Below is a small trained network, with its code and all its weights. Each question gives an input and a class and asks what happens when units are switched off, that is, made to give their printed mean instead of their output.

import numpy as np


def w(rows, s, z=0):
    codes = np.array(rows[::2]) - 128.0
    scale = np.full(codes.shape[1], s)
    scale[-1] = z or s
    return codes * scale


def f(y):
    return np.maximum(y, 0)


def log_softmax(a):
    a = a - a.max(-1, keepdims=True)
    return a - np.log(np.exp(a).sum(-1, keepdims=True))


def net(x, mask):
    res = np.array(x, float).reshape(1, 8) / 4 @ E
    y = f(res @ A[0][:, :-1].T + A[0][:, -1])
    res = res + np.where(mask, y, B[0][:, -1]) @ B[0][:, :-1]
    return log_softmax(res[-1] @ U[:, :-1].T + U[:, -1])


A, B = {}, {}
E = w([
[195,108,145,185,76,86,10,74,126,102,111],'x0',
[186,58,195,52,96,99,164,125,48,120,174],'x1',
[70,123,95,174,117,161,126,90,44,143,241],'x2',
[126,137,104,115,85,188,102,227,50,59,108],'x3',
[124,124,124,129,123,125,129,130,128,132,124],'x4',
[129,131,138,129,134,130,124,132,130,128,135],'x5',
[163,201,116,164,69,14,169,172,118,115,185],'x6',
[145,141,144,126,137,138,116,138,124,141,141],'x7',
],0.013)
A[0] = w([
[147,89,89,107,179,181,106,135,111,87,115,108],'N1',
[149,87,128,111,147,100,157,54,144,167,159,26],'N2',
[146,56,184,63,112,104,137,145,96,110,149,63],'N3',
[137,174,107,86,98,88,133,135,134,118,109,112],'N4',
[81,126,111,121,178,155,214,204,117,184,138,77],'N5',
[108,106,113,154,125,146,130,79,66,142,211,34],'N6',
[126,138,148,156,169,86,158,55,144,204,120,94],'N7',
[169,115,187,70,131,92,140,179,162,101,54,49],'N8',
[117,139,100,88,149,159,210,128,143,120,152,62],'N9',
[52,118,107,164,105,148,111,79,101,160,243,48],'N10',
[92,161,125,89,182,132,196,165,112,155,122,112],'N11',
[140,139,133,126,139,117,139,52,180,191,168,48],'N12',
[168,59,184,77,96,112,177,104,77,102,161,64],'N13',
[129,104,132,144,146,88,147,120,132,182,83,97],'N14',
[162,148,100,161,90,97,177,166,153,154,172,117],'N15',
[124,177,75,185,126,155,100,135,160,155,117,57],'N16',
[141,200,128,160,77,70,168,175,115,103,134,81],'N17',
[117,75,114,96,184,165,99,115,129,136,112,99],'N18',
[104,142,113,107,94,150,99,188,68,49,103,140],'N19',
[157,91,140,195,68,100,3,77,103,111,111,100],'N20',
[116,102,164,103,151,177,113,135,134,140,74,134],'N21',
[87,208,122,139,141,137,81,146,166,114,89,61],'N22',
[133,183,124,149,136,72,148,146,126,107,184,179],'N23',
[132,141,130,122,84,183,96,232,103,75,84,5],'N24',
[98,66,142,136,156,179,103,102,119,169,109,145],'N25',
[97,192,67,185,171,154,117,137,161,114,125,94],'N26',
[108,93,130,121,171,169,110,94,108,131,123,129],'N27',
[126,129,166,101,153,80,131,131,182,181,81,136],'N28',
],0.013,0.0033)
B[0] = w([
[71,118,114,183,67,138,50,98,152,126,150,183],'N1',
[84,124,131,138,99,148,217,185,141,132,196,185],'N2',
[127,93,93,116,164,89,116,223,62,225,85,220],'N3',
[142,157,161,213,113,139,115,76,138,143,75,168],'N4',
[186,89,221,30,172,83,131,120,126,56,126,214],'N5',
[165,220,69,131,205,203,163,86,192,110,21,211],'N6',
[85,107,138,150,112,143,158,177,169,127,229,199],'N7',
[197,222,29,113,169,186,141,74,170,135,22,215],'N8',
[149,54,187,95,160,70,127,150,128,43,109,186],'N9',
[217,209,35,122,164,225,174,38,232,130,77,227],'N10',
[231,82,175,70,122,42,96,85,60,41,157,199],'N11',
[128,78,128,143,73,156,169,202,160,121,218,191],'N12',
[15,82,50,109,202,89,105,193,21,219,86,238],'N13',
[149,149,81,123,112,156,158,175,153,109,157,162],'N14',
[97,150,183,185,33,115,24,98,86,113,99,191],'N15',
[74,109,112,100,238,77,83,193,55,187,111,194],'N16',
[65,135,169,211,23,132,49,98,121,118,91,215],'N17',
[74,135,165,206,67,140,51,56,50,125,143,187],'N18',
[164,101,81,168,84,192,189,217,243,132,224,228],'N19',
[201,25,244,2,189,6,125,146,152,6,124,250],'N20',
[89,173,162,163,48,110,82,91,146,139,79,188],'N21',
[110,122,98,136,204,67,150,167,79,178,80,195],'N22',
[97,99,189,249,43,138,87,71,99,156,72,198],'N23',
[120,111,119,152,86,212,216,168,238,123,223,225],'N24',
[111,143,226,198,40,144,73,65,87,170,109,198],'N25',
[72,62,67,127,210,62,168,182,51,202,95,210],'N26',
[83,137,147,160,70,130,123,39,78,139,121,184],'N27',
[189,228,72,145,140,198,161,92,212,129,168,194],'N28',
],0.0073,0.021)
U = w([
[89,150,170,180,62,103,80,62,99,143,118,106],'0',
[178,112,188,76,166,62,119,110,112,46,142,86],'1',
[81,130,95,128,195,85,128,166,68,215,115,77],'2',
[182,209,82,138,161,145,146,75,159,127,80,251],'3',
[113,135,124,154,105,139,167,157,154,136,251,105],'4',
],0.014,0.0027)

Each question gives the input, the list of numbers given to net, and the class t.
The units are the neurons (one row each of A and B). Each row of codes is followed by its name. A weight is (code - 128) times the scale printed after its matrix; where a second scale follows, it is the last column's (A, B and U).
mask holds one flag per neuron, in row order. A switched-off neuron (its flag False) gives its mean, the last column of its row in B, instead of its output. The means were averaged over made-up inputs and are rounded, as every weight is.
A unit's drop is (log p(t) with every unit on - log p(t) with that unit switched off) / (log p(t) with every unit on - log p(t) with every unit switched off).
The circuit of an input: a set's keep is (log p(t) with only the set's units on - log p(t) with every unit switched off) / (log p(t) with every unit on - log p(t) with every unit switched off). Starting from the 12 units with the biggest drops (on a tie, the unit counted first), units are removed one at a time, each time the one whose removal leaves the highest keep (on an exact tie, the one counted first), for as long as the keep stays at least 0.8.
units of the circuit, in order: the units of the circuit, biggest drop first
k most important neurons: the k neurons with the biggest drops, biggest first
drop of u: that unit's drop, to one decimal
input [-2,5,-6,8,0,-3,1,2], class 4: 2 most important neurons -> (N24; N19)
input [-3,-5,6,3,-4,-4,-2,2], class 3: 2 most important neurons -> (N10; N13)
input [8,7,7,-2,-3,-7,-4,7], class 1: units of the circuit, in order -> (N20)
input [-8,8,3,-3,5,-1,3,-6], class 1: 2 most important neurons -> (N5; N11)
input [3,-8,-5,-7,7,8,7,5], class 2: 2 most important neurons -> (N16; N26)
input [1,-1,1,4,-1,-6,3,1], class 4: 3 most important neurons -> (N19; N25; N24)
input [-1,-7,-4,7,5,-5,1,-7], class 2: 3 most important neurons -> (N26; N22; N16)
input [-5,0,-1,-7,-8,1,7,-7], class 0: 2 most important neurons -> (N15; N23)
input [-4,7,8,-5,-7,4,4,0], class 3: 3 most important neurons -> (N10; N6; N26)
input [-6,8,7,4,-3,-7,4,8], class 2: 3 most important neurons -> (N13; N3; N20)
input [0,-4,8,7,-1,-8,-4,8], class 3: 2 most important neurons -> (N10; N6)
input [-5,-6,8,6,-6,-7,-7,1], class 3: 3 most important neurons -> (N10; N6; N17)
input [-1,5,-8,-5,-6,1,-5,-1], class 3: drop of N8 -> 2.6
input [-1,-4,0,1,-5,-5,5,-7], class 0: drop of N13 -> 0.3
input [-2,0,1,7,-5,-6,-5,-2], class 4: units of the circuit, in order -> (N24)
input [1,8,-3,2,-7,1,2,-3], class 2: drop of N24 -> 0.0
